Here is a tiny trained network, its code and every weight. The questions are about switching its units off for an input and a class, where a switched-off unit gives its printed mean instead of its output.

import numpy as np


def w(rows, s, z=0):
    codes = np.array(rows[::2]) - 128.0
    scale = np.full(codes.shape[1], s)
    scale[-1] = z or s
    return codes * scale


def f(y):
    return y / 2 * (1 + np.tanh(0.7978845608 * (y + 0.044715 * y**3)))


def log_softmax(a):
    a = a - a.max(-1, keepdims=True)
    return a - np.log(np.exp(a).sum(-1, keepdims=True))


def net(x, mask):
    res = np.array(x, float).reshape(1, 5) / 4 @ E
    y = f(res @ A[0][:, :-1].T + A[0][:, -1])
    res = res + np.where(mask, y, B[0][:, -1]) @ B[0][:, :-1]
    return log_softmax(res[-1] @ U[:, :-1].T + U[:, -1])


A, B = {}, {}
E = w([
[136,106,138,116,125,110,134,128],'x0',
[84,171,76,6,65,113,140,193],'x1',
[105,100,99,145,221,152,217,146],'x2',
[90,162,87,137,124,80,155,14],'x3',
[191,218,174,180,80,142,222,141],'x4',
],0.011)
A[0] = w([
[110,167,128,97,77,138,186,160,27],'n1',
[142,85,209,202,208,100,65,90,90],'n2',
[118,96,62,130,198,103,92,149,99],'n3',
[91,59,99,77,168,128,77,137,58],'n4',
[82,75,104,116,144,183,86,116,59],'n5',
[85,60,118,127,194,101,254,133,58],'n6',
[120,107,103,131,92,63,163,12,120],'n7',
[167,126,208,177,154,143,120,97,74],'n8',
[132,157,232,138,32,104,31,94,203],'n9',
[82,148,111,46,86,116,164,186,254],'n10',
[192,98,210,104,163,172,77,216,135],'n11',
[186,167,166,181,47,126,208,163,76],'n12',
[86,122,96,65,89,134,145,169,189],'n13',
[185,101,120,130,103,207,119,192,161],'n14',
[115,168,110,121,123,129,148,37,189],'n15',
[112,147,124,110,254,176,175,171,81],'n16',
[129,129,145,137,134,149,231,145,73],'n17',
],0.01,0.0011)
B[0] = w([
[164,122,197,87,165,80,125,139,193],'n1',
[162,197,156,99,158,137,123,25,244],'n2',
[169,141,137,123,76,88,91,174,197],'n3',
[126,112,123,135,139,50,112,135,232],'n4',
[146,105,164,186,151,78,28,181,194],'n5',
[97,72,151,197,108,233,128,162,233],'n6',
[254,126,84,82,89,170,177,177,211],'n7',
[151,186,180,134,194,129,133,75,198],'n8',
[25,33,196,149,52,202,128,136,250],'n9',
[140,154,170,100,163,180,140,80,242],'n10',
[229,152,44,93,77,139,210,100,233],'n11',
[148,91,126,208,187,42,52,136,244],'n12',
[121,157,162,70,225,129,135,54,214],'n13',
[187,130,52,135,59,122,154,118,198],'n14',
[161,155,59,102,74,109,139,178,187],'n15',
[70,69,139,80,92,181,112,113,223],'n16',
[113,78,125,186,132,134,44,205,200],'n17',
],0.0087,0.011)
U = w([
[130,201,190,89,203,132,146,57,145],'0',
[59,90,166,149,46,174,125,132,254],'1',
[178,164,18,115,68,104,175,126,61],'2',
[126,127,145,166,135,6,69,154,54],'3',
],0.012,0.00078)

Each question gives the input, the list of numbers given to net, and the class t.
The units are the neurons (one row each of A and B). Each row of codes is followed by its name. A weight is (code - 128) times the scale printed after its matrix; where a second scale follows, it is the last column's (A, B and U).
mask holds one flag per neuron, in row order. A switched-off neuron (its flag False) gives its mean, the last column of its row in B, instead of its output. The means were averaged over made-up inputs and are rounded, as every weight is.
A unit's drop is (log p(t) with every unit on - log p(t) with that unit switched off) / (log p(t) with every unit on - log p(t) with every unit switched off).
The circuit of an input: a set's keep is (log p(t) with only the set's units on - log p(t) with every unit switched off) / (log p(t) with every unit on - log p(t) with every unit switched off). Starting from the 12 units with the biggest drops (on a tie, the unit counted first), units are removed one at a time, each time the one whose removal leaves the highest keep (on an exact tie, the one counted first), for as long as the keep stays at least 0.8.
units of the circuit, in order: the units of the circuit, biggest drop first
most important unit: the unit with the biggest drop
top k neurons: the k neurons with the biggest drops, biggest first
drop of u: that unit's drop, to one decimal
input [-1,5,5,-4,-1], class 0: top 3 neurons	n13; n9; n10
input [-1,5,-5,-3,-3], class 0: most important unit	n13
input [2,2,7,2,7], class 1: top 3 neurons	n6; n16; n4
input [-6,-5,-2,-3,6], class 3: top 2 neurons	n12; n10
input [-4,0,-5,-6,4], class 2: top 3 neurons	n11; n14; n6
input [4,-6,-6,-5,1], class 0: top 2 neurons	n2; n8
input [0,-1,-1,6,7], class 3: top 3 neurons	n12; n11; n14
input [0,2,-3,-4,1], class 2: top 4 neurons	n11; n6; n16; n14
input [-1,3,6,7,0], class 2: top 2 neurons	n9; n7
input [-3,6,7,1,1], class 1: top 4 neurons	n6; n2; n16; n17
input [4,3,-3,3,-1], class 0: top 4 neurons	n6; n11; n14; n17
input [3,6,6,4,1], class 0: top 4 neurons	n9; n13; n10; n1
input [-2,7,-5,5,6], class 0: top 3 neurons	n10; n13; n1
input [-2,-2,7,4,-7], class 1: units of the circuit, in order	n6
input [-7,-1,5,-4,-6], class 3: drop of n3	0.9
input [1,4,1,-8,6], class 2: drop of n14	0.5
input [-1,-4,-7,4,1], class 1: drop of n9	3.8
